Here is a tiny trained network, its code and every weight. The questions are about switching its units off for an input and a class, where a switched-off unit gives its printed mean instead of its output.

import numpy as np


def w(rows, s, z=0):
    codes = np.array(rows[::2]) - 128.0
    scale = np.full(codes.shape[1], s)
    scale[-1] = z or s
    return codes * scale


def f(y):
    return np.maximum(y, 0)


def log_softmax(a):
    a = a - a.max(-1, keepdims=True)
    return a - np.log(np.exp(a).sum(-1, keepdims=True))


def net(x, mask):
    res = np.array(x, float).reshape(1, 8) / 4 @ E
    y = f(res @ A[0][:, :-1].T + A[0][:, -1])
    res = res + np.where(mask, y, B[0][:, -1]) @ B[0][:, :-1]
    return log_softmax(res[-1] @ U[:, :-1].T + U[:, -1])


A, B = {}, {}
E = w([
[147,54,198,207,200,200,206,211,62,109],'x0',
[131,128,129,126,130,125,131,127,126,129],'x1',
[123,130,129,130,128,124,133,130,129,126],'x2',
[42,29,154,99,149,111,98,34,80,2],'x3',
[111,132,8,43,100,199,222,128,54,115],'x4',
[129,118,119,132,128,132,120,131,134,129],'x5',
[134,119,126,126,122,130,125,131,133,128],'x6',
[131,131,132,121,130,120,137,131,132,121],'x7',
],0.0097)
A[0] = w([
[106,129,113,136,138,126,133,146,152,114,101],'n0',
[149,83,193,180,166,179,197,175,81,103,42],'n1',
[195,209,107,138,131,138,136,244,181,232,116],'n2',
[171,191,103,155,117,134,150,211,183,242,110],'n3',
[142,167,103,106,92,99,107,87,159,100,45],'n4',
[58,31,152,98,172,110,95,32,101,16,131],'n5',
[102,133,3,40,73,216,249,129,45,107,1],'n6',
[95,129,158,169,135,99,106,148,175,120,22],'n7',
[165,109,122,131,131,114,120,124,104,129,91],'n8',
[132,115,142,124,128,133,136,101,141,82,48],'n9',
[143,139,222,178,131,87,52,112,183,124,61],'n10',
[171,48,192,214,218,201,226,229,79,85,100],'n11',
[144,136,109,138,128,103,130,96,132,134,46],'n12',
[131,102,133,133,124,126,130,156,103,131,35],'n13',
[121,103,173,172,163,197,173,177,107,99,47],'n14',
[132,129,232,195,145,68,59,122,184,142,75],'n15',
[45,29,155,101,142,100,82,42,101,1,128],'n16',
[130,175,77,87,111,84,81,79,151,120,36],'n17',
[120,207,53,49,50,47,49,15,207,137,80],'n18',
[142,110,240,202,140,63,48,144,159,138,59],'n19',
[141,123,130,128,137,140,141,107,137,159,57],'n20',
],0.0072,0.0043)
B[0] = w([
[144,130,115,106,113,124,105,121,121,140,128],'n0',
[68,94,147,104,135,89,79,158,135,190,197],'n1',
[188,201,170,212,45,155,171,141,46,101,231],'n2',
[173,214,179,179,56,161,170,131,69,107,219],'n3',
[85,108,128,153,157,117,108,159,122,160,160],'n4',
[221,224,184,208,46,170,180,167,71,136,239],'n5',
[181,94,25,55,244,179,181,25,254,24,232],'n6',
[138,121,105,97,149,158,141,109,126,107,151],'n7',
[113,141,116,127,129,136,129,105,124,148,129],'n8',
[131,161,121,163,131,128,123,138,123,135,140],'n9',
[133,119,45,98,197,161,150,73,156,87,197],'n10',
[26,69,173,91,127,35,33,167,109,209,254],'n11',
[122,109,120,141,126,117,121,164,112,112,133],'n12',
[125,115,127,112,114,131,133,154,159,128,133],'n13',
[77,86,143,132,135,115,80,146,138,162,182],'n14',
[186,93,54,53,185,182,163,63,208,62,210],'n15',
[191,217,163,197,31,162,186,151,63,133,244],'n16',
[81,99,137,125,138,108,59,152,120,164,174],'n17',
[12,29,203,100,139,44,39,208,109,231,245],'n18',
[152,108,48,47,204,143,192,78,199,62,212],'n19',
[123,121,129,142,118,140,129,125,125,117,129],'n20',
],0.0069,0.014)
U = w([
[199,221,178,224,34,172,170,143,77,134,231],'0',
[1,42,171,97,147,65,48,163,126,215,135],'1',
[172,99,25,54,236,184,171,62,197,51,6],'2',
],0.009,0.0016)

Each question gives the input, the list of numbers given to net, and the class t.
The units are the neurons (one row each of A and B). Each row of codes is followed by its name. A weight is (code - 128) times the scale printed after its matrix; where a second scale follows, it is the last column's (A, B and U).
mask holds one flag per neuron, in row order. A switched-off neuron (its flag False) gives its mean, the last column of its row in B, instead of its output. The means were averaged over made-up inputs and are rounded, as every weight is.
A unit's drop is (log p(t) with every unit on - log p(t) with that unit switched off) / (log p(t) with every unit on - log p(t) with every unit switched off).
The circuit of an input: a set's keep is (log p(t) with only the set's units on - log p(t) with every unit switched off) / (log p(t) with every unit on - log p(t) with every unit switched off). Starting from the 12 units with the biggest drops (on a tie, the unit counted first), units are removed one at a time, each time the one whose removal leaves the highest keep (on an exact tie, the one counted first), for as long as the keep stays at least 0.8.
units of the circuit, in order: the units of the circuit, biggest drop first
most important unit: the unit with the biggest drop
top k neurons: the k neurons with the biggest drops, biggest first
drop of u: that unit's drop, to one decimal
input [-5,6,-7,1,4,-6,8,6], class 1: most important unit => n18
input [0,-8,5,4,-6,4,-2,5], class 2: top 2 neurons => [n19, n15]
input [4,7,-4,5,-6,-5,-1,6], class 2: top 2 neurons => [n19, n15]
input [-5,8,0,-4,-6,1,-7,-6], class 2: top 2 neurons => [n15, n11]
input [-5,6,-7,7,-3,7,0,-7], class 0: top 2 neurons => [n16, n5]
input [-4,7,-6,-3,2,-2,4,-2], class 1: top 3 neurons => [n18, n5, n16]
input [5,-7,-1,7,-2,7,-3,4], class 0: top 2 neurons => [n5, n16]
input [-8,-4,8,8,-1,-8,8,4], class 0: top 3 neurons => [n16, n5, n11]
input [-8,-4,7,8,1,5,-8,1], class 0: top 2 neurons => [n16, n5]
input [6,5,6,7,-3,-8,-5,-2], class 0: top 3 neurons => [n5, n16, n18]
input [-3,-2,-4,-6,-7,-2,7,-4], class 2: top 3 neurons => [n15, n19, n10]
input [-7,6,0,7,-3,1,-5,-6], class 0: top 3 neurons => [n16, n5, n11]
input [4,-3,-6,2,-3,-5,7,-5], class 1: top 2 neurons => [n6, n11]
input [8,5,-5,-6,1,-2,-1,8], class 1: units of the circuit, in order => [n11]
input [-5,-6,-4,-4,1,3,8,-3], class 1: top 2 neurons => [n18, n5]
input [-3,-2,1,-3,5,1,2,-1], class 2: drop of n16 => 0.1
input [8,5,7,-5,-5,-4,4,-5], class 1: drop of n11 => 1.0
input [-4,2,6,5,3,-1,-4,-1], class 0: drop of n5 => 0.3
input [8,4,8,-3,7,1,-2,1], class 1: drop of n11 => 1.5
input [3,1,8,-3,6,1,1,-2], class 2: units of the circuit, in order => [n6]
